Below is a small trained network, with its code and all its weights. Each question gives an input and a class and asks what happens when units are switched off, that is, made to give their printed mean instead of their output.

import numpy as np


def w(rows, s, z=0):
    codes = np.array(rows[::2]) - 128.0
    scale = np.full(codes.shape[1], s)
    scale[-1] = z or s
    return codes * scale


def norm(h):
    return h / np.sqrt((h * h).mean(-1, keepdims=True) + 1e-5)


def f(y):
    return np.maximum(y, 0)


def log_softmax(a):
    a = a - a.max(-1, keepdims=True)
    return a - np.log(np.exp(a).sum(-1, keepdims=True))


def net(x, mask):
    res = np.array(x, float).reshape(1, 4) / 4 @ E
    u = 0
    for l in range(3):
        y = f(norm(res) @ A[l][:, :-1].T + A[l][:, -1])
        res = res + np.where(mask[u : u + 6], y, B[l][:, -1]) @ B[l][:, :-1]
        u += 6
    return log_softmax(norm(res)[-1] @ U[:, :-1].T + U[:, -1])


A, B = {}, {}
E = w([
[59,230,86,136,11],'x0',
[168,144,224,155,172],'x1',
[141,209,44,149,164],'x2',
[85,103,118,117,191],'x3',
],0.011)
A[0] = w([
[42,140,250,72,94,94],'0.n1',
[62,136,99,94,116,5],'0.n2',
[140,111,192,98,123,128],'0.n3',
[101,170,77,129,170,166],'0.n4',
[114,54,162,127,178,75],'0.n5',
[125,130,125,137,132,22],'0.n6',
],0.012,0.003)
B[0] = w([
[83,93,64,253,113,253],'0.n1',
[125,86,122,116,82,178],'0.n2',
[123,127,191,198,86,208],'0.n3',
[254,92,159,137,93,212],'0.n4',
[67,123,151,87,232,244],'0.n5',
[113,134,131,92,101,128],'0.n6',
],0.0086,0.0059)
A[1] = w([
[124,117,179,160,188,174],'1.n1',
[73,105,156,24,238,84],'1.n2',
[176,100,93,125,207,133],'1.n3',
[107,123,108,46,68,3],'1.n4',
[68,154,72,98,75,2],'1.n5',
[120,254,167,166,94,14],'1.n6',
],0.013,0.0035)
B[1] = w([
[121,66,127,45,117,255],'1.n1',
[80,56,8,42,188,254],'1.n2',
[97,148,41,67,168,234],'1.n3',
[185,117,115,125,78,166],'1.n4',
[187,77,128,50,41,199],'1.n5',
[106,174,145,96,165,210],'1.n6',
],0.013,0.0067)
A[2] = w([
[148,249,120,85,149,83],'2.n1',
[66,124,131,99,112,4],'2.n2',
[143,168,92,102,91,187],'2.n3',
[150,29,150,144,120,157],'2.n4',
[127,122,73,125,180,95],'2.n5',
[177,108,154,139,134,218],'2.n6',
],0.014,0.0035)
B[2] = w([
[130,226,168,245,146,221],'2.n1',
[115,197,131,200,87,152],'2.n2',
[239,156,153,100,107,244],'2.n3',
[144,197,155,87,157,253],'2.n4',
[119,88,69,177,187,229],'2.n5',
[119,68,154,84,129,166],'2.n6',
],0.012,0.0062)
U = w([
[162,248,173,197,131,156],'0',
[36,138,182,230,44,51],'1',
[189,178,36,147,212,43],'2',
[182,128,107,74,33,214],'3',
[73,59,81,59,226,228],'4',
[118,71,251,86,140,81],'5',
[35,101,194,178,176,1],'6',
],0.019,0.0048)

Each question gives the input, the list of numbers given to net, and the class t.
The units are the neurons (one row each of A and B). Each row of codes is followed by its name. A weight is (code - 128) times the scale printed after its matrix; where a second scale follows, it is the last column's (A, B and U).
mask holds one flag per neuron, layer by layer. A switched-off neuron (its flag False) gives its mean, the last column of its row in B, instead of its output. The means were averaged over made-up inputs and are rounded, as every weight is.
A unit's drop is (log p(t) with every unit on - log p(t) with that unit switched off) / (log p(t) with every unit on - log p(t) with every unit switched off).
The circuit of an input: a set's keep is (log p(t) with only the set's units on - log p(t) with every unit switched off) / (log p(t) with every unit on - log p(t) with every unit switched off). Starting from the 12 units with the biggest drops (on a tie, the unit counted first), units are removed one at a time, each time the one whose removal leaves the highest keep (on an exact tie, the one counted first), for as long as the keep stays at least 0.8.
units of the circuit, in order: the units of the circuit, biggest drop first
most important unit: the unit with the biggest drop
k most important neurons: the k neurons with the biggest drops, biggest first
k most important neurons of layer l: the k neurons of layer l with the biggest drops, biggest first
drop of u: that unit's drop, to one decimal
input [2,4,-8,-4], class 1: units of the circuit, in order => (0.n1)
input [-2,-4,6,5], class 2: units of the circuit, in order => (0.n4, 1.n2)
input [-6,-6,8,2], class 2: units of the circuit, in order => (0.n5, 1.n2)
input [3,0,-3,5], class 1: units of the circuit, in order => (0.n1, 1.n2)
input [-1,1,1,-2], class 0: 3 most important neurons of layer 1 => (1.n2, 1.n6, 1.n5)
input [-1,-4,-7,-1], class 5: 2 most important neurons => (1.n2, 1.n3)
input [1,6,1,2], class 6: units of the circuit, in order => (1.n2, 2.n3)
input [0,6,8,-4], class 0: 2 most important neurons => (2.n1, 1.n2)
input [-4,6,0,-8], class 5: 2 most important neurons => (1.n2, 0.n3)
input [1,-3,6,-3], class 0: 2 most important neurons of layer 1 => (1.n2, 1.n1)
input [1,5,-2,1], class 6: 4 most important neurons => (0.n1, 1.n5, 2.n3, 0.n4)
input [2,7,-7,2], class 6: 2 most important neurons of layer 1 => (1.n5, 1.n4)
input [-3,-8,-8,-4], class 5: 2 most important neurons => (1.n2, 1.n3)
input [5,-5,-6,6], class 3: most important unit => 1.n5
input [3,-6,7,-5], class 3: drop of 1.n5 => 0.7
input [4,-3,4,-7], class 0: drop of 1.n1 => 0.5
input [1,-7,7,-8], class 3: drop of 1.n5 => 0.4
input [3,-4,-3,-1], class 3: drop of 1.n3 => 0.0
